Below is a small trained network, with its code and all its weights. Each question gives an input and a target symbol and asks what happens when units are switched off, that is, made to give their printed mean instead of their output.

import numpy as np


def w(rows, s, z=0):
    codes = np.array(rows[::2]) - 128.0
    scale = np.full(codes.shape[1], s)
    scale[-1] = z or s
    return codes * scale


def norm(h):
    return h / np.sqrt((h * h).mean(-1, keepdims=True) + 1e-5)


def f(y):
    return y / 2 * (1 + np.tanh(0.7978845608 * (y + 0.044715 * y**3)))


def softmax(a):
    e = np.exp(a - a.max(-1, keepdims=True))
    return e / e.sum(-1, keepdims=True)


def log_softmax(a):
    a = a - a.max(-1, keepdims=True)
    return a - np.log(np.exp(a).sum(-1, keepdims=True))


def net(x, mask):
    ids = ['ΔΛΠΦΩγεζηθμξτψ'.index(c) for c in x.split()]
    T = len(ids)
    res = E[ids] + P[:T]
    q, k, v = (norm(res) @ M[0].T for M in (Q, K, V))
    z = softmax(np.where(np.tri(T) > 0, q @ k.T / 4**0.5, -1e9)) @ v
    res = res + np.where(mask[0], z, O[0][:, -1]) @ O[0][:, :-1]
    y = f(norm(res) @ A[0][:, :-1].T + A[0][:, -1])
    res = res + np.where(mask[1:9], y, B[0][:, -1]) @ B[0][:, :-1]
    return log_softmax(norm(res)[-1] @ U[:, :-1].T + U[:, -1])


Q, K, V, O, A, B = {}, {}, {}, {}, {}, {}
E = w([
[185,129,109,96],'Δ',
[75,122,216,37],'Λ',
[167,113,105,100],'Π',
[241,194,111,4],'Φ',
[169,185,152,157],'Ω',
[62,24,141,114],'γ',
[121,117,99,199],'ε',
[169,134,88,103],'ζ',
[170,118,128,199],'η',
[129,185,106,159],'θ',
[78,30,172,107],'μ',
[126,134,28,103],'ξ',
[71,29,161,110],'τ',
[139,130,58,110],'ψ',
],0.023)
P = w([
[254,75,46,76],'0',
[212,87,67,83],'1',
[181,87,85,91],'2',
[158,92,99,93],'3',
[140,101,105,104],'4',
[130,111,121,110],'5',
[119,121,125,119],'6',
[103,121,136,120],'7',
[96,126,141,134],'8',
[86,139,150,144],'9',
[74,133,166,152],'10',
[66,138,162,151],'11',
],0.0097)
Q[0] = w([
[254,186,93,187],'head 0',
[224,219,13,226],'head 0',
[217,136,122,177],'head 0',
[34,87,157,17],'head 0',
],0.018)
K[0] = w([
[153,102,118,39],'head 0',
[125,78,72,2],'head 0',
[158,97,126,67],'head 0',
[74,196,177,212],'head 0',
],0.021)
V[0] = w([
[222,201,183,128],'head 0',
[63,182,85,4],'head 0',
[163,134,222,225],'head 0',
[161,76,130,194],'head 0',
],0.012)
O[0] = w([
[150,231,248,220,173],'head 0',
[7,177,14,205,172],'head 0',
[254,186,175,49,1],'head 0',
[174,64,174,84,129],'head 0',
],0.01,0.0068)
A[0] = w([
[124,158,195,196,113],'neuron 0',
[213,123,167,135,224],'neuron 1',
[251,100,59,252,200],'neuron 2',
[113,89,199,129,172],'neuron 3',
[176,200,40,100,77],'neuron 4',
[245,143,63,66,146],'neuron 5',
[196,149,189,142,3],'neuron 6',
[133,80,164,130,87],'neuron 7',
],0.024,0.0059)
B[0] = w([
[90,109,103,154,213],'neuron 0',
[115,142,65,98,207],'neuron 1',
[140,162,3,178,254],'neuron 2',
[148,180,172,151,200],'neuron 3',
[172,145,167,161,168],'neuron 4',
[88,140,78,152,168],'neuron 5',
[148,52,143,179,183],'neuron 6',
[133,139,158,103,154],'neuron 7',
],0.049,0.0094)
U = w([
[180,142,38,154,180],'Δ',
[46,119,90,109,176],'Λ',
[133,36,126,89,141],'Π',
[87,94,114,147,18],'Φ',
[115,184,193,147,182],'Ω',
[140,69,141,84,183],'γ',
[246,98,122,87,203],'ε',
[147,117,128,109,29],'ζ',
[196,41,164,205,90],'η',
[141,105,129,119,29],'θ',
[147,115,130,115,2],'μ',
[145,106,129,117,14],'ξ',
[162,199,118,47,182],'τ',
[139,86,157,88,221],'ψ',
],0.013,0.0035)

Each question gives the input, a string of symbols that net reads in full, and the target symbol t.
The units are the heads (4 rows each of Q, K, V and O) and the neurons (one row each of A and B). Each row of codes is followed by its name. A weight is (code - 128) times the scale printed after its matrix; where a second scale follows, it is the last column's (O, A, B and U).
mask holds one flag per unit, heads first, then neurons. A switched-off unit (its flag False) gives its mean, the last column of its rows in O or B, instead of its output. The means were averaged over made-up inputs and are rounded, as every weight is.
A unit's drop is (log p(t) with every unit on - log p(t) with that unit switched off) / (log p(t) with every unit on - log p(t) with every unit switched off).
The circuit of an input: a set's keep is (log p(t) with only the set's units on - log p(t) with every unit switched off) / (log p(t) with every unit on - log p(t) with every unit switched off). Starting from all 9 units, units are removed one at a time, each time the one whose removal leaves the highest keep (on an exact tie, the one counted first), for as long as the keep stays at least 0.8.
circuit, biggest first: the units of the circuit, biggest drop first
top k neurons: the k neurons with the biggest drops, biggest first
drop when u is switched off: that unit's drop, to one decimal
input ζ Φ Λ Λ, target Λ: top 2 neurons : [neuron 2; neuron 3]
input η Λ Π ψ ξ θ θ Λ γ Ω ξ γ, target η: top 3 neurons : [neuron 6; neuron 2; neuron 3]
input ε ψ μ, target τ: circuit, biggest first : [head 0; neuron 1; neuron 3; neuron 2]
input ψ Λ ψ ξ Λ ξ Π θ Φ γ γ, target Ω: circuit, biggest first : [neuron 3; neuron 2]
input μ η γ, target ε: top 3 neurons : [neuron 6; neuron 2; neuron 1]
input Λ ε μ θ Δ Ω ε Λ μ Λ, target τ: top neuron : [neuron 1]
input ξ ψ ψ μ Λ, target Λ: circuit, biggest first : [head 0; neuron 2]
input ε θ ξ θ ζ ψ Π Λ Λ γ ψ, target Λ: top 4 neurons : [neuron 2; neuron 6; neuron 4; neuron 3]
input Δ θ ξ ξ θ Ω Λ Π Δ θ Λ Ω, target Λ: circuit, biggest first : [neuron 4; neuron 0]
input γ η Λ, target ε: circuit, biggest first : [head 0; neuron 6; neuron 2; neuron 1]
input Λ Φ Π Ω θ θ Ω ε Λ μ Λ τ, target τ: circuit, biggest first : [head 0; neuron 1; neuron 3; neuron 2]
input η Φ θ ψ θ Δ Φ, target Ω: top 2 neurons : [neuron 2; neuron 6]
input γ Λ ψ Λ γ Λ θ ψ μ Ω θ, target Λ: top 4 neurons : [neuron 2; neuron 6; neuron 4; neuron 3]
input θ ψ ξ γ ζ Λ ξ Π ε Ω μ, target η: drop when neuron 3 is switched off : 0.3
input Ω ξ θ τ, target Ω: drop when neuron 3 is switched off : 0.2
input Φ Ω Φ Λ Ω Φ Λ Π Φ Λ Π μ, target η: drop when neuron 3 is switched off : 0.2
input Ω ξ ξ ε ζ τ, target τ: top neuron : [neuron 3]
